Each row is followed by its group and then its class within the group.
[ 1.03  1.45 -0.20  0.35  2.30 -1.78  1.21  2.22  0.11  1.43  2.43  0.82
 -0.79 -0.07  0.14 -2.28 -1.87 -0.26  0.85 -0.63  2.50  1.47  1.96 -0.79
 -0.16  1.03 -0.21 -0.98 -0.78 -2.72  1.13  3.02  0.27  0.86 -0.09  1.63
 -2.38 -0.08 -0.16 -3.04 -0.11 -0.23  0.79  0.01  1.15  0.67 -0.50  0.17
  0.41 -2.56  0.35  1.19 -1.31 -0.29 -1.60  0.01 -0.51 -0.74]
dl:zf
[ 1.43  1.48  0.94  0.85  3.02 -2.24  0.30  2.18  0.67  2.46  0.08  0.07
 -1.63 -0.62 -1.10 -0.89 -1.91  0.29  0.56 -0.39  2.82  0.76  1.28 -0.50
 -1.00  1.15 -0.99 -1.94 -0.44 -0.03  0.35  2.00  0.71 -0.30  1.92  0.42
 -2.24 -1.17  0.14 -3.01 -0.57 -3.98  0.94 -0.50  2.02  0.44 -1.88 -1.55
  0.79 -1.30  0.05 -0.78 -0.66  0.35  0.66  0.70  0.12 -0.55]
dl:Gd
[ 0.59  0.30  2.05 -0.21  1.23 -0.01  0.47  1.33  1.49 -0.31  0.73  0.29
 -0.84 -0.73 -1.25 -1.87  1.69 -2.27 -1.00 -1.29  0.38  1.74 -0.04 -0.21
 -1.34 -0.71 -1.06 -0.32  0.29 -0.71  1.17 -0.53  1.10  1.15  1.56  0.49
 -1.05  0.00  0.20  3.45 -3.15  0.01  2.67 -1.36  0.67  2.86 -1.78 -0.64
  0.88 -5.15 -0.28  0.66  1.65  0.53 -0.81 -0.14  0.47 -1.26]
dl:ns
[-0.09  0.54  0.78 -0.90  3.26 -0.56  0.38  1.16  1.39  0.15 -0.45 -1.34
 -0.94 -2.15 -1.59 -2.35 -1.12 -3.04 -1.31  0.23  0.95 -1.15  1.60 -1.54
 -0.86  0.26 -1.73 -1.72 -0.57 -3.34  1.64  0.08  0.75 -1.21  1.54 -0.75
 -1.65 -0.71  1.65  0.73 -0.98  2.16  3.03 -1.18 -0.42  0.80  0.00  0.08
  0.07 -3.79 -1.50  0.71 -0.27  0.07  0.25 -0.19 -0.08 -0.60]
dl:zf
[ 0.46  1.54  0.62 -2.15  2.07 -0.96  1.00  0.83  0.43  0.02  2.39 -0.15
 -1.01 -0.92 -0.60 -0.31  0.87 -1.31  1.41 -1.17  1.19  2.40  0.86 -0.23
 -0.18 -0.82 -0.96 -1.54 -0.15 -0.99  0.75 -0.78 -0.12  0.10  0.80 -0.07
 -0.12  0.12 -0.32 -0.92  0.07  0.39  1.01  0.08  0.66  1.25  0.58 -0.52
  0.37 -1.30 -0.40  0.53 -1.03  0.48  0.29 -0.97  0.29 -0.75]
dl:ns
[ 1.29  1.77  2.96 -0.40  1.16 -1.82  1.56  1.01 -0.62  1.93  1.27  0.20
 -0.75 -2.14 -1.30 -2.14 -0.31 -0.88  0.25 -0.57  0.89  1.61  1.81 -0.90
 -0.47 -0.35 -2.25 -4.00 -1.00 -1.29 -0.02  0.53  1.62  0.25  1.89 -1.59
 -0.87 -0.71  0.11 -1.21 -0.03  1.17  3.80 -1.04  0.00  0.86 -1.23 -1.86
  1.24 -2.42  0.12  0.48 -0.76  0.20  0.14  0.36  0.25 -0.84]
dl:ns
[ 0.26  1.21 -0.80 -0.04  1.46 -1.95  0.20 -0.88 -0.09 -0.15  1.32  1.19
 -3.58  1.60 -0.26 -1.62  4.32  0.35  2.14 -1.80  1.48  5.63 -0.46  0.55
 -1.94  0.12 -0.46 -0.56  0.39 -0.92  0.89  1.44  0.60  1.00  0.78  1.06
 -1.66  0.41  0.39 -1.30  1.12 -2.98  0.75 -0.22  2.15  6.06 -0.67 -0.08
  1.26 -4.30  2.15 -1.70  3.72  0.29  0.53 -0.92  0.55 -0.78]
pc:jp
[-0.86  1.65 -3.85 -0.35  1.17 -0.95 -0.28 -0.13  1.04 -1.17  1.02  0.29
 -3.02  1.93 -0.67 -1.07  3.84 -0.43  0.52 -0.22  1.32  3.41  0.52 -0.84
 -2.61  1.17 -1.25 -0.12  2.53 -2.44  0.96 -2.51 -0.98  0.33  0.05  0.90
 -0.24 -0.15 -0.85 -0.32  0.25 -2.47  0.76  0.13  2.22  2.32 -0.35 -0.37
 -2.29 -1.85  0.54  0.35  3.23  1.21  0.56 -0.98 -0.46 -1.00]
pc:Jq
[ 0.55  0.45 -3.26  0.29  1.20 -1.01  0.32  1.50  0.20  1.51  2.93  1.02
 -1.77  2.85  1.19  0.30  1.25  2.94  2.86 -0.30  2.80  3.16 -2.09  0.80
 -0.49 -0.39  2.29  0.29  0.20  1.32  0.55  0.82 -0.15  0.99 -1.07  2.15
 -1.51  0.09 -0.40 -2.49  0.22 -4.55 -3.28  0.82  2.66  0.93 -1.06  1.06
 -0.13  0.46  2.58  0.33  1.95  1.15  1.58 -1.18  0.24 -0.83]
pc:bg
[-0.37  1.06 -2.45 -0.83  0.92 -1.53  0.60  0.17 -0.04  0.07  1.16  0.68
 -2.83  1.21 -0.21 -0.31  2.39 -0.08  1.57 -1.14  0.93  3.27 -0.01  0.12
 -1.90  0.85 -0.34 -0.06  1.51 -1.47 -0.14 -0.67 -0.59  0.53 -0.58  2.03
 -0.14  0.60  0.03 -0.73 -0.13 -2.92 -0.44 -0.89  2.57  2.15 -0.01  0.60
 -0.51 -2.50  1.58  1.43  2.65  1.06  1.16 -0.33 -0.12 -0.43]
pc:Jq
[-1.61 -0.46 -2.47 -0.22  3.54 -0.69 -0.16 -0.87  0.91 -0.73 -0.39  0.15
 -2.60  1.24  0.08 -0.38  5.99  0.30  1.58 -2.89  1.79  1.39 -0.51  1.46
 -1.13  0.19 -0.66  0.33  1.11 -0.47 -0.24 -2.76 -0.02  0.46  0.10  2.40
  0.14  0.52  0.53  1.81  0.30 -4.58 -2.62 -1.80  3.87  2.48  0.08  0.51
 -1.49 -2.34  3.46  1.47  4.37  0.61  2.20 -0.49  0.10 -0.33]
pc:Jq
[-0.23  1.57  0.21 -0.08  2.22 -1.82  0.32  1.88  0.56  1.38  1.76 -0.06
 -1.25 -0.65 -2.02 -1.71 -1.22 -1.50  0.86 -0.81  0.66  3.04  1.40 -1.44
 -0.37  4.08 -1.72 -2.22 -1.23 -2.28  0.09 -0.32  0.34  0.24  2.22 -0.62
 -2.21 -0.60  1.15 -3.35  0.07 -1.02  2.41 -1.23 -0.45 -0.63  0.41 -0.94
  0.49 -0.68  0.74  0.59 -2.21  0.60 -0.26  0.27 -0.36 -0.51]
dl:Gd
[ 1.22  0.16 -6.27  0.38 -1.36 -0.94  1.03  0.67 -0.13  0.58  4.93  1.73
 -3.70  1.90  0.10 -0.02  1.65  1.42  2.81  0.05  1.62  5.54 -1.05  1.40
 -1.19 -0.71  2.86  0.29  1.45  1.80  0.98  2.07 -0.60  2.70 -2.80  2.07
 -1.08  0.81 -0.80 -2.92  1.21 -4.22 -3.31  2.29  2.77  1.13 -3.96  1.57
 -0.56 -1.38  2.88  0.14  4.09 -0.89  1.55 -0.07  0.09  0.15]
pc:bg
[-1.65 -0.33 -3.76  0.33  5.07  0.27  0.65 -0.63  1.15  0.91 -1.58  0.51
 -2.93  1.69  1.00  0.68  5.63  4.10  2.52 -2.50  4.91 -2.48  2.10  1.44
 -0.83  0.98 -0.69  2.03  0.52 -0.33 -0.80 -1.20 -0.22 -2.44  3.05  3.52
  0.47  0.60  1.18 -0.23 -0.14 -6.26 -6.95 -3.40  5.12  2.22  3.62  1.84
 -3.21 -2.29  2.16  3.25  4.33  2.35  2.86 -0.02 -0.58  1.70]
pc:Jq
[-1.07  1.82 -5.68 -1.33  2.06 -0.20 -0.35 -0.32  1.57 -0.05  2.68 -0.83
 -2.44  1.73  0.33  0.23  2.87 -0.14  3.34 -0.45  0.38  4.93  2.00 -0.43
 -1.08  0.21  0.07 -0.19  0.83 -0.84  0.26 -2.15 -0.52  2.42 -1.70  1.49
 -0.23  0.71  0.02 -1.63  0.52 -3.85 -0.68  0.75  1.72  1.53 -1.54  1.28
 -0.71 -0.99  2.39  0.64  1.68  0.04  1.01 -1.14  0.40 -0.33]
pc:bg
